Below are the code and all the weights of a small trained network. Each question names an input and a class and asks about switching units off, where a switched-off unit gives its printed mean instead of its output.

import numpy as np


def w(rows, s, z=0):
    codes = np.array(rows[::2]) - 128.0
    scale = np.full(codes.shape[1], s)
    scale[-1] = z or s
    return codes * scale


def f(y):
    return np.maximum(y, 0)


def log_softmax(a):
    a = a - a.max(-1, keepdims=True)
    return a - np.log(np.exp(a).sum(-1, keepdims=True))


def net(x, mask):
    res = np.array(x, float).reshape(1, 6) / 4 @ E
    y = f(res @ A[0][:, :-1].T + A[0][:, -1])
    res = res + np.where(mask, y, B[0][:, -1]) @ B[0][:, :-1]
    return log_softmax(res[-1] @ U[:, :-1].T + U[:, -1])


A, B = {}, {}
E = w([
[81,83,187,21,74,60,149,91,190,63],'x0',
[98,146,92,153,134,150,111,138,156,87],'x1',
[107,95,2,183,82,64,88,54,115,153],'x2',
[107,138,134,114,113,133,123,133,93,135],'x3',
[128,155,120,62,232,16,144,119,68,55],'x4',
[147,144,159,170,107,102,133,128,104,118],'x5',
],0.01)
A[0] = w([
[84,103,142,91,26,88,140,39,191,93,94],'n1',
[147,105,134,114,61,161,93,188,191,153,135],'n2',
[154,178,182,128,132,192,145,215,155,149,1],'n3',
[140,135,219,67,181,137,191,184,159,25,105],'n4',
[145,65,57,231,76,170,125,97,132,220,134],'n5',
[151,137,205,128,171,218,159,217,141,107,175],'n6',
[156,145,60,110,255,52,123,107,35,90,102],'n7',
[94,81,184,158,126,125,150,109,103,190,120],'n8',
[108,133,121,133,171,125,206,123,169,156,87],'n9',
[131,123,168,121,80,199,150,103,181,143,14],'n10',
[88,100,211,62,213,72,148,148,123,26,127],'n11',
[64,18,152,110,52,121,149,90,130,66,137],'n12',
[134,137,107,106,98,209,170,137,104,171,92],'n13',
],0.0089,0.0084)
B[0] = w([
[176,107,149,149,156,203,212,68,46,115,225],'n1',
[118,80,151,123,144,132,128,79,104,91,189],'n2',
[113,35,83,162,67,166,77,37,1,216,166],'n3',
[99,155,95,152,134,93,92,189,198,147,230],'n4',
[98,130,55,125,92,90,55,146,162,201,249],'n5',
[185,79,206,139,221,211,203,35,84,41,225],'n6',
[163,111,172,148,193,180,116,23,75,70,228],'n7',
[166,119,149,128,143,109,123,135,109,196,155],'n8',
[104,161,145,96,117,133,110,113,110,135,132],'n9',
[141,172,183,128,213,139,192,151,107,114,158],'n10',
[118,219,107,95,81,66,88,210,190,151,251],'n11',
[120,115,167,160,196,154,115,100,126,64,221],'n12',
[133,136,80,163,128,76,110,151,94,141,161],'n13',
],0.0092,0.014)
U = w([
[126,72,131,192,142,195,204,3,95,136,252],'0',
[139,116,171,146,195,183,254,61,109,82,48],'1',
[91,154,94,145,54,91,166,230,195,212,102],'2',
],0.007,0.0016)

Each question gives the input, the list of numbers given to net, and the class t.
The units are the neurons (one row each of A and B). Each row of codes is followed by its name. A weight is (code - 128) times the scale printed after its matrix; where a second scale follows, it is the last column's (A, B and U).
mask holds one flag per neuron, in row order. A switched-off neuron (its flag False) gives its mean, the last column of its row in B, instead of its output. The means were averaged over made-up inputs and are rounded, as every weight is.
A unit's drop is (log p(t) with every unit on - log p(t) with that unit switched off) / (log p(t) with every unit on - log p(t) with every unit switched off).
The circuit of an input: a set's keep is (log p(t) with only the set's units on - log p(t) with every unit switched off) / (log p(t) with every unit on - log p(t) with every unit switched off). Starting from the 12 units with the biggest drops (on a tie, the unit counted first), units are removed one at a time, each time the one whose removal leaves the highest keep (on an exact tie, the one counted first), for as long as the keep stays at least 0.8.
circuit, biggest first: the units of the circuit, biggest drop first
most important unit: the unit with the biggest drop
k most important neurons: the k neurons with the biggest drops, biggest first
drop when u is switched off: that unit's drop, to one decimal
input [1,5,-3,8,6,5], class 2: most important unit -> n11
input [6,1,8,8,5,6], class 1: circuit, biggest first -> (n5 n3)
input [-6,5,1,8,-6,1], class 2: 2 most important neurons -> (n5 n7)
input [1,-7,0,-7,2,5], class 2: circuit, biggest first -> (n6 n1)
input [8,4,-1,-8,2,-5], class 2: 3 most important neurons -> (n11 n6 n4)
input [8,-2,-7,3,4,7], class 2: 2 most important neurons -> (n11 n4)
input [2,6,-8,0,2,7], class 2: 3 most important neurons -> (n11 n4 n7)
input [5,-8,-6,6,1,7], class 2: 2 most important neurons -> (n11 n4)
input [3,-4,-1,-7,5,7], class 2: 2 most important neurons -> (n11 n6)
input [6,2,6,0,3,7], class 1: circuit, biggest first -> (n5 n3)
input [8,-6,8,1,7,-1], class 1: drop when n11 is switched off -> 0.2
input [-3,-7,4,4,-8,1], class 2: drop when n4 is switched off -> 0.0
input [6,-1,8,-2,6,-2], class 1: drop when n3 is switched off -> 0.3
input [-6,-8,-8,1,-1,8], class 0: circuit, biggest first -> (n3)
